[[146 117 102 133 106 123 130 153 133 107 134 138 118 132]
 [128 113 123 119 142 148 138 113 129 130 143 124 108 132]]
->
[[146 117 102 133 106 123 130 153 133 107 134 138 118 132]]

[[125 129 133 125 132 127 131 129 126 120]
 [127 132 132 129 133 121 135 136 122 132]
 [133 124 127 128 121 130 121 120 134 139]
 [129 133 139 125 137 122 133 128 123 124]
 [136 131 136 126 133 129 123 115 129 126]
 [127 120 120 130 114 130 123 128 135 145]
 [129 139 139 127 145 121 137 132 117 115]
 [117 130 127 126 135 128 137 139 123 107]]
->
[[125 129 133 125 132 127 131 129 126 120]
 [133 124 127 128 121 130 121 120 134 139]
 [136 131 136 126 133 129 123 115 129 126]
 [129 139 139 127 145 121 137 132 117 115]]

[[104 128 125 111 150 123]
 [126 119 127 119 123 135]
 [108 128 125 116 148 112]
 [142 128 129 141 122 116]
 [156 134 131 154 106 122]
 [153 139 133 156 115 124]]
->
[[104 128 125 111 150 123]
 [108 128 125 116 148 112]
 [156 134 131 154 106 122]]

[[116 133 112 133 140 126 115]
 [129 106 137 140 119 128 135]
 [141 131 137 149 127 131 120]
 [121 112 135 118 123 119 140]
 [135 129 140 115 142 114 128]
 [136 142 132 143 134 140 121]
 [131 112 142 125 116 118 136]
 [127 128 115 128 134 112 110]
 [130 129 112 144 128 132 113]
 [135 114 128 110 135 117 132]
 [130 118 134 127 119 140 147]
 [108 116 126 139 141 128 126]]
->
[[116 133 112 133 140 126 115]
 [141 131 137 149 127 131 120]
 [135 129 140 115 142 114 128]
 [131 112 142 125 116 118 136]
 [130 129 112 144 128 132 113]
 [130 118 134 127 119 140 147]]

[[121 134 132 122 144 119 131 136 113 145]
 [121 137 132 124 139 121 134 135 113 151]
 [130 133 130 133 126 130 130 127 127 134]
 [125 130 129 124 132 124 131 132 122 137]
 [120 130 128 121 134 124 130 133 119 136]
 [134 124 126 132 118 133 126 123 138 117]
 [126 124 125 124 123 129 128 128 130 123]]
->
[[121 134 132 122 144 119 131 136 113 145]
 [130 133 130 133 126 130 130 127 127 134]
 [120 130 128 121 134 124 130 133 119 136]
 [126 124 125 124 123 129 128 128 130 123]]

[[135 147 126 140]
 [110 141 104 150]
 [118 144 111 147]
 [133 108 142 109]
 [150 157 137 139]
 [143 152 132 139]
 [149 137 144 122]
 [111 122 114 133]
 [145 122 148 112]
 [113 127 113 137]]
->
[[135 147 126 140]
 [118 144 111 147]
 [150 157 137 139]
 [149 137 144 122]
 [145 122 148 112]]
---
[[111 105 156]
 [130 121 150]
 [117 109 155]
 [147 142 143]
 [114 106 155]]
->
[[130 121 150]
 [117 109 155]]

[[140 126 132 146 135]
 [139 127 130 145 144]
 [126 128 127 104 131]
 [127 126 130 106 139]]
->
[[139 127 130]
 [126 128 127]]

[[139 152 131 128 128]
 [148 144 128 128 128]
 [137 153 132 128 128]
 [149 142 128 128 128]
 [129 143 148 130 128]]
->
[[148 144 128]
 [137 153 132]]

[[151 126 138 131]
 [149 125 137 125]
 [151 122 116 156]
 [148 132 154 121]
 [128 125 111 136]]
->
[[149 125 137]
 [151 122 116]]

[[136 116 122]
 [143 136 151]
 [125 130 126]
 [138 140 125]]
->
[[143 136 151]
 [125 130 126]]

[[140 129 141]
 [149 126 154]
 [136 123 126]
 [113 130 134]
 [138 128 140]]
->
[[149 126 154]
 [136 123 126]]
---
[[111 135 117]
 [117 155 136]
 [112 142 118]
 [121 136 117]
 [114 124 116]
 [139 145 131]
 [136 152 128]
 [124 153 134]
 [122 139 120]
 [121 137 129]
 [119 140 121]
 [135 124 126]]
->
[[135 117 111]
 [155 136 117]
 [142 118 112]
 [136 117 121]
 [124 116 114]
 [145 131 139]
 [152 128 136]
 [153 134 124]
 [139 120 122]
 [137 129 121]
 [140 121 119]
 [124 126 135]]

[[128 128 128 128 128 129]
 [116 144 121 149 123 118]
 [128 128 128 129 127 129]
 [135 125 120 149 130 112]]
->
[[128 128 128 128 129 128]
 [144 121 149 123 118 116]
 [128 128 129 127 129 128]
 [125 120 149 130 112 135]]

[[114 141 111 141 144 128 110 128 112 127]
 [138 104 122 127 101 117 111 129 123 130]
 [132 116 142 115 104 129 132 122 129 125]
 [132 139 149 120 152 102 103 127 127 136]
 [131 108 131 146 120 119 127 131 133 120]]
->
[[141 111 141 144 128 110 128 112 127 114]
 [104 122 127 101 117 111 129 123 130 138]
 [116 142 115 104 129 132 122 129 125 132]
 [139 149 120 152 102 103 127 127 136 132]
 [108 131 146 120 119 127 131 133 120 131]]

[[134 128 131 133 111 112 117 131]
 [107 119 115 109 123 106 128 119]
 [108 122 116 105 135 134 112 103]
 [136 126 135 134 127 111 138 126]
 [107 130 106 108 132 120 143 110]]
->
[[128 131 133 111 112 117 131 134]
 [119 115 109 123 106 128 119 107]
 [122 116 105 135 134 112 103 108]
 [126 135 134 127 111 138 126 136]
 [130 106 108 132 120 143 110 107]]

[[135 130 130 134 127 102 123 120 124 125 132 123 127]
 [139 123 144 137 122 124 129 132 112 131 124 131 128]]
->
[[130 130 134 127 102 123 120 124 125 132 123 127 135]
 [123 144 137 122 124 129 132 112 131 124 131 128 139]]

[[125 112 122]
 [127 115 122]
 [103 113 125]
 [108 115 125]
 [106 114 124]
 [134 150 122]
 [132 104 125]
 [126 113 122]
 [129 140 122]
 [114 111 124]
 [103 123 123]]
->
[[112 122 125]
 [115 122 127]
 [113 125 103]
 [115 125 108]
 [114 124 106]
 [150 122 134]
 [104 125 132]
 [113 122 126]
 [140 122 129]
 [111 124 114]
 [123 123 103]]
